Below are the code and all the weights of a small trained network. Each question names an input and a target symbol and asks about switching units off, where a switched-off unit gives its printed mean instead of its output.

import numpy as np


def w(rows, s, z=0):
    codes = np.array(rows[::2]) - 128.0
    scale = np.full(codes.shape[1], s)
    scale[-1] = z or s
    return codes * scale


def norm(h):
    return h / np.sqrt((h * h).mean(-1, keepdims=True) + 1e-5)


def f(y):
    return np.maximum(y, 0)


def softmax(a):
    e = np.exp(a - a.max(-1, keepdims=True))
    return e / e.sum(-1, keepdims=True)


def log_softmax(a):
    a = a - a.max(-1, keepdims=True)
    return a - np.log(np.exp(a).sum(-1, keepdims=True))


def net(x, mask):
    ids = ['ΛΨαβδζηστ'.index(c) for c in x.split()]
    T = len(ids)
    res = E[ids] + P[:T]
    r = norm(res)
    for j in range(2):
        rows = slice(2 * j, 2 * j + 2)
        q, k, v = (r @ M[0][rows].T for M in (Q, K, V))
        z = softmax(np.where(np.tri(T) > 0, q @ k.T / 2**0.5, -1e9)) @ v
        o = O[0][rows]
        res = res + np.where(mask[j], z, o[:, -1]) @ o[:, :-1]
    y = f(norm(res) @ A[0][:, :-1].T + A[0][:, -1])
    res = res + np.where(mask[2:10], y, B[0][:, -1]) @ B[0][:, :-1]
    return log_softmax(norm(res)[-1] @ U[:, :-1].T + U[:, -1])


Q, K, V, O, A, B = {}, {}, {}, {}, {}, {}
E = w([
[88,247,147],'Λ',
[151,134,82],'Ψ',
[197,181,98],'α',
[204,184,91],'β',
[137,50,182],'δ',
[185,148,150],'ζ',
[31,127,167],'η',
[225,187,88],'σ',
[158,206,217],'τ',
],0.013)
P = w([
[71,116,3],'0',
[98,116,11],'1',
[122,123,20],'2',
[137,112,29],'3',
[159,115,43],'4',
[218,82,52],'5',
],0.0033)
Q[0] = w([
[252,139,130],'H0',
[136,183,149],'H0',
[28,157,124],'H1',
[158,144,140],'H1',
],0.043)
K[0] = w([
[223,102,4],'H0',
[109,197,45],'H0',
[24,113,43],'H1',
[124,156,121],'H1',
],0.03)
V[0] = w([
[71,105,106],'H0',
[134,52,83],'H0',
[6,182,126],'H1',
[126,99,32],'H1',
],0.018)
O[0] = w([
[127,84,127,76],'H0',
[199,80,186,130],'H0',
[254,99,192,4],'H1',
[154,114,45,104],'H1',
],0.016,0.012)
A[0] = w([
[251,145,95,67],'N0',
[114,6,207,113],'N1',
[64,23,211,38],'N2',
[119,115,161,38],'N3',
[81,148,189,4],'N4',
[107,120,195,9],'N5',
[200,56,111,57],'N6',
[148,169,43,129],'N7',
],0.017,0.0034)
B[0] = w([
[150,236,52,170],'N0',
[106,4,140,179],'N1',
[67,9,108,174],'N2',
[84,126,141,137],'N3',
[154,82,199,181],'N4',
[111,196,131,157],'N5',
[142,232,181,155],'N6',
[198,65,107,254],'N7',
],0.028,0.0067)
U = w([
[150,103,116,97],'Λ',
[13,182,71,139],'Ψ',
[110,40,178,176],'α',
[235,115,184,144],'β',
[168,97,123,61],'δ',
[196,247,106,162],'ζ',
[104,175,238,255],'η',
[174,132,101,6],'σ',
[197,104,104,44],'τ',
],0.015,0.0073)

Each question gives the input, a string of symbols that net reads in full, and the target symbol t.
The units are the heads (2 rows each of Q, K, V and O) and the neurons (one row each of A and B). Each row of codes is followed by its name. A weight is (code - 128) times the scale printed after its matrix; where a second scale follows, it is the last column's (O, A, B and U).
mask holds one flag per unit, heads first, then neurons. A switched-off unit (its flag False) gives its mean, the last column of its rows in O or B, instead of its output. The means were averaged over made-up inputs and are rounded, as every weight is.
A unit's drop is (log p(t) with every unit on - log p(t) with that unit switched off) / (log p(t) with every unit on - log p(t) with every unit switched off).
The circuit of an input: a set's keep is (log p(t) with only the set's units on - log p(t) with every unit switched off) / (log p(t) with every unit on - log p(t) with every unit switched off). Starting from all 10 units, units are removed one at a time, each time the one whose removal leaves the highest keep (on an exact tie, the one counted first), for as long as the keep stays at least 0.8.
circuit, biggest first: the units of the circuit, biggest drop first
most important unit: the unit with the biggest drop
top k neurons: the k neurons with the biggest drops, biggest first
which heads matter: for each layer, one digit per head in row order, 1 if its drop is at least 0.15 and else 0, layers parted by /
drop of u: that unit's drop, to one decimal
input τ Ψ β, target α: circuit, biggest first => (H0; N1; H1)
input τ Ψ τ β, target α: top 2 neurons => (N1; N2)
input Ψ ζ ζ τ α, target α: most important unit => H0
input τ τ α, target η: circuit, biggest first => (H1; N7)
input Ψ τ ζ σ, target α: circuit, biggest first => (H0; H1)
input ζ τ Ψ τ ζ, target α: top 3 neurons => (N2; N4; N0)
input Λ Ψ τ, target α: top 2 neurons => (N1; N2)
input τ Ψ α, target α: top 2 neurons => (N1; N2)
input Ψ Λ Ψ, target ζ: which heads matter => 01
input ζ τ τ σ, target η: which heads matter => 01
input Ψ Ψ ζ σ ζ η, target β: top 3 neurons => (N1; N6; N0)
input σ Ψ Ψ ζ Ψ τ, target α: top 2 neurons => (N2; N1)
input Ψ τ τ ζ, target α: drop of N4 => 0.1
input η η η, target β: top neuron => (N1)
input η τ Ψ, target α: drop of H1 => 0.2
input σ τ Ψ, target α: drop of H1 => 0.6
